489  321  385  518  467  432  609  325
617  646  485  551  444  527  514  700
484  478  604  432  651  530  495  531
469  271  356  690  799  457  473  497
519  602  194  667  631  460  579  614
516  597  508  329  522  663  720  640
604  420  401  693  430  484  615  627
592  703  654  541  396  491  511  594
578  607  666  285  567  626  471  407
| 607

722  439  601  607  804  878  678  482  950  458
635  775  459  622  475  450  542  613  751  515
664  580  422  560  597  533  652  593  970  539
455  730  538  559  546  316  427  706  159  613
577  754  796  601  488  695  337  557  207  556
506  596  593  568  190  404  636  553  615  528
| 596

132  165   84  119   83  154  188  143  178  101  174  116
121  160   65  118   83  138  210  142  182   98  163   83
115  170   35  100   90  142  224  144  206   83  175   63
136  152   70  125   94  144  195  144  172   98  149  103
165   99  173  214  167  192   94  112   11  183   67  185
100  179   43  114   51  124  216  150  193   69  171   68
123  144   73  128  117  155  189  149  163  103  142  105
129  164  119  137  126  170  166  117  148  138  142  173
| 164

457  528  454  505  514  566  536  536  510  450  496  570  485  480  506  454
715  585  961  374  291  402  216  526  672  538  318  460  461  489  428  641
764  517  916  447  376  318  281  463  612  676  436  344  547  574  476  725
539  433  413  604  626  438  613  445  432  651  656  398  607  602  572  585
632  554  776  431  383  446  338  520  606  529  399  480  483  499  463  589
365  571  388  473  491  667  548  589  525  321  438  685  420  411  483  349
270  487   89  599  674  685  765  544  394  384  623  650  501  473  562  319
| 487

-503  -773   -29  -341  -662    40  -346  -271   625  -608   375     6  -346
-183  -850  -246  -143  -552   123  -159   281   720  -737    36  -335  -794
-317  -486   297  -598  -834   127  -664   240   554  -599   717  -257   323
 298  -298  -239  -320  -253  -514  -113  -108   995  -939  -496  -414  -743
-746  -623   443   -78  -701  -406   -51  -193   698  -462  -105  -119  -460
| -623
---
Q: array([ -0.609,  -6.210, -18.631,   1.071,  12.934])
A: -0.609, 12.934

Q: array([-96.516,  40.444,  97.355, 139.071])
A: -96.516, 139.071

Q:
array([[  61.1,  -45.4, -181.4,  -94.6],
       [  99.9, -120.6,   50.1,  204.1]])
A: 61.1, 204.1

Q: array([-18.5,   8.8,  14.8,  14.5,  -8.7,  18.5,   2.2])
A: -18.5, 2.2

Q:
array([[ 192.44,   13.77,   45.96,   30.21],
       [ -86.45,  -96.23, -117.28, -167.81],
       [  17.74,  -10.81,  -33.68, -131.32]])
A: 192.44, -131.32

Q: array([-162.17,   59.36,  157.74,   30.29])
A: -162.17, 30.29

Q: array([-1.3, -1.2,  1.8,  0.7,  1.4])
A: -1.3, 1.4

Q: array([ 0.01, -0.12,  0.15, -0.05])
A: 0.01, -0.05

Q:
array([[-0.01, -0.19, -0.13, -0.02,  0.04,  0.09, -0.06],
       [-0.02, -0.02,  0.03,  0.07,  0.11,  0.09,  0.14],
       [ 0.11,  0.05,  0.08,  0.04,  0.08, -0.04, -0.01]])
A: -0.01, -0.01

Q:
array([[-0.81, -1.11,  0.01, -1.55, -0.65],
       [-1.27, -1.39, -1.73,  1.39, -1.45],
       [-2.17, -2.22,  0.65, -0.02, -2.23]])
A: -0.81, -2.23
---
[[-16.2 -46.8 -55.4 -56.0 -52.4 -33.5]
 [ 20.4 -44.9 -61.9  13.3 -52.0 -26.0]] => -44.9

[[ 11.0  46.5   3.2 -18.1   9.2  -6.6]
 [-10.6  14.5  -5.8  -4.3 -16.3  27.4]
 [-28.5  17.9  10.8 -25.8 -20.5  30.9]] => 17.9

[-36.4  44.0 -59.7  42.8  48.8 -30.2] => 44.0

[ 25.2  51.4 -63.2 -10.9 -37.8  15.6] => 51.4

[[  9.0  -1.0 -18.9 -23.0   6.9 -15.0]
 [ -3.9 -11.1  17.0 -55.2  -0.9 -14.0]
 [-29.5   2.6 -17.6  23.1 -10.1  26.4]] => 2.6

[[ -0.6  -6.5 -47.7   9.1  16.6  -9.1]
 [ 51.5  53.9  32.4  40.1  12.4 -35.6]
 [  0.4 -43.3   9.4  -5.3  -4.4  -9.9]] => -43.3

[  0.3  -8.0 -24.1  30.2 -62.3 -49.1] => -8.0
